Below are the code and all the weights of a small trained network. Each question names an input and a class and asks about switching units off, where a switched-off unit gives its printed mean instead of its output.

import numpy as np


def w(rows, s, z=0):
    codes = np.array(rows[::2]) - 128.0
    scale = np.full(codes.shape[1], s)
    scale[-1] = z or s
    return codes * scale


def norm(h):
    return h / np.sqrt((h * h).mean(-1, keepdims=True) + 1e-5)


def f(y):
    return np.maximum(y, 0)


def log_softmax(a):
    a = a - a.max(-1, keepdims=True)
    return a - np.log(np.exp(a).sum(-1, keepdims=True))


def net(x, mask):
    res = np.array(x, float).reshape(1, 2) / 4 @ E
    u = 0
    for l in range(2):
        y = f(norm(res) @ A[l][:, :-1].T + A[l][:, -1])
        res = res + np.where(mask[u : u + 12], y, B[l][:, -1]) @ B[l][:, :-1]
        u += 12
    return log_softmax(norm(res)[-1] @ U[:, :-1].T + U[:, -1])


A, B = {}, {}
E = w([
[198,185,181,253],'x0',
[48,227,213,88],'x1',
],0.0026)
A[0] = w([
[114,229,144,42,31],'L0N0',
[62,132,65,89,4],'L0N1',
[81,34,141,155,98],'L0N2',
[206,112,116,65,145],'L0N3',
[121,54,123,118,122],'L0N4',
[143,111,2,124,138],'L0N5',
[182,155,158,177,40],'L0N6',
[248,97,97,142,85],'L0N7',
[123,148,97,61,13],'L0N8',
[154,205,99,202,74],'L0N9',
[174,201,196,159,98],'L0N10',
[159,164,131,185,175],'L0N11',
],0.0087,0.0031)
B[0] = w([
[195,168,72,254,236],'L0N0',
[50,113,127,123,189],'L0N1',
[150,123,185,124,171],'L0N2',
[89,57,146,129,188],'L0N3',
[155,127,216,117,192],'L0N4',
[134,64,80,98,243],'L0N5',
[92,142,167,90,202],'L0N6',
[233,99,63,180,239],'L0N7',
[80,136,109,107,167],'L0N8',
[87,43,173,82,220],'L0N9',
[152,200,194,91,252],'L0N10',
[3,73,143,91,236],'L0N11',
],0.0057,0.0044)
A[1] = w([
[160,94,217,86,83],'L1N0',
[96,89,208,152,173],'L1N1',
[156,104,182,115,110],'L1N2',
[116,125,62,200,99],'L1N3',
[112,157,105,101,69],'L1N4',
[98,183,141,103,213],'L1N5',
[118,46,106,55,133],'L1N6',
[196,107,142,139,66],'L1N7',
[118,182,188,156,74],'L1N8',
[113,114,176,115,105],'L1N9',
[105,113,234,175,4],'L1N10',
[249,72,88,120,72],'L1N11',
],0.011,0.0036)
B[1] = w([
[54,233,182,165,201],'L1N0',
[137,110,68,61,225],'L1N1',
[91,163,159,136,173],'L1N2',
[91,132,165,35,179],'L1N3',
[113,165,162,155,135],'L1N4',
[139,113,177,163,207],'L1N5',
[194,130,111,148,255],'L1N6',
[69,105,106,69,156],'L1N7',
[156,57,82,101,189],'L1N8',
[66,145,68,53,175],'L1N9',
[95,193,130,125,185],'L1N10',
[73,88,213,254,214],'L1N11',
],0.0077,0.0069)
U = w([
[127,46,32,41,135],'0',
[183,146,78,151,2],'1',
[151,146,77,167,18],'2',
[238,213,175,219,119],'3',
[122,5,153,252,186],'4',
[19,203,167,86,203],'5',
],0.015,0.008)

Each question gives the input, the list of numbers given to net, and the class t.
The units are the neurons (one row each of A and B). Each row of codes is followed by its name. A weight is (code - 128) times the scale printed after its matrix; where a second scale follows, it is the last column's (A, B and U).
mask holds one flag per neuron, layer by layer. A switched-off neuron (its flag False) gives its mean, the last column of its row in B, instead of its output. The means were averaged over made-up inputs and are rounded, as every weight is.
A unit's drop is (log p(t) with every unit on - log p(t) with that unit switched off) / (log p(t) with every unit on - log p(t) with every unit switched off).
most important unit: the unit with the biggest drop
k most important neurons: the k neurons with the biggest drops, biggest first
k most important neurons of layer l: the k neurons of layer l with the biggest drops, biggest first
drop when u is switched off: that unit's drop, to one decimal
input [-2,8], class 3: 2 most important neurons of layer 0 => (L0N0; L0N11)
input [1,5], class 3: 2 most important neurons => (L0N0; L1N11)
input [-6,-5], class 4: most important unit => L0N11
input [-1,5], class 3: 3 most important neurons of layer 0 => (L0N11; L0N0; L0N5)
input [-3,0], class 0: 2 most important neurons of layer 0 => (L0N10; L0N7)
input [1,8], class 3: 2 most important neurons => (L0N0; L1N11)
input [-1,0], class 0: 2 most important neurons => (L0N10; L0N1)
input [2,6], class 3: 3 most important neurons of layer 0 => (L0N0; L0N3; L0N4)
input [6,-4], class 5: 4 most important neurons => (L0N6; L0N0; L0N5; L0N11)
input [-7,1], class 0: 2 most important neurons => (L1N11; L0N7)
input [0,2], class 3: 2 most important neurons of layer 1 => (L1N1; L1N11)
input [-8,-7], class 4: 2 most important neurons => (L1N11; L0N11)
input [0,4], class 3: drop when L1N1 is switched off => 0.1
input [-8,-5], class 4: drop when L1N1 is switched off => 0.2
input [-7,-5], class 4: drop when L0N11 is switched off => 0.9
input [-8,1], class 0: most important neuron => (L1N11)
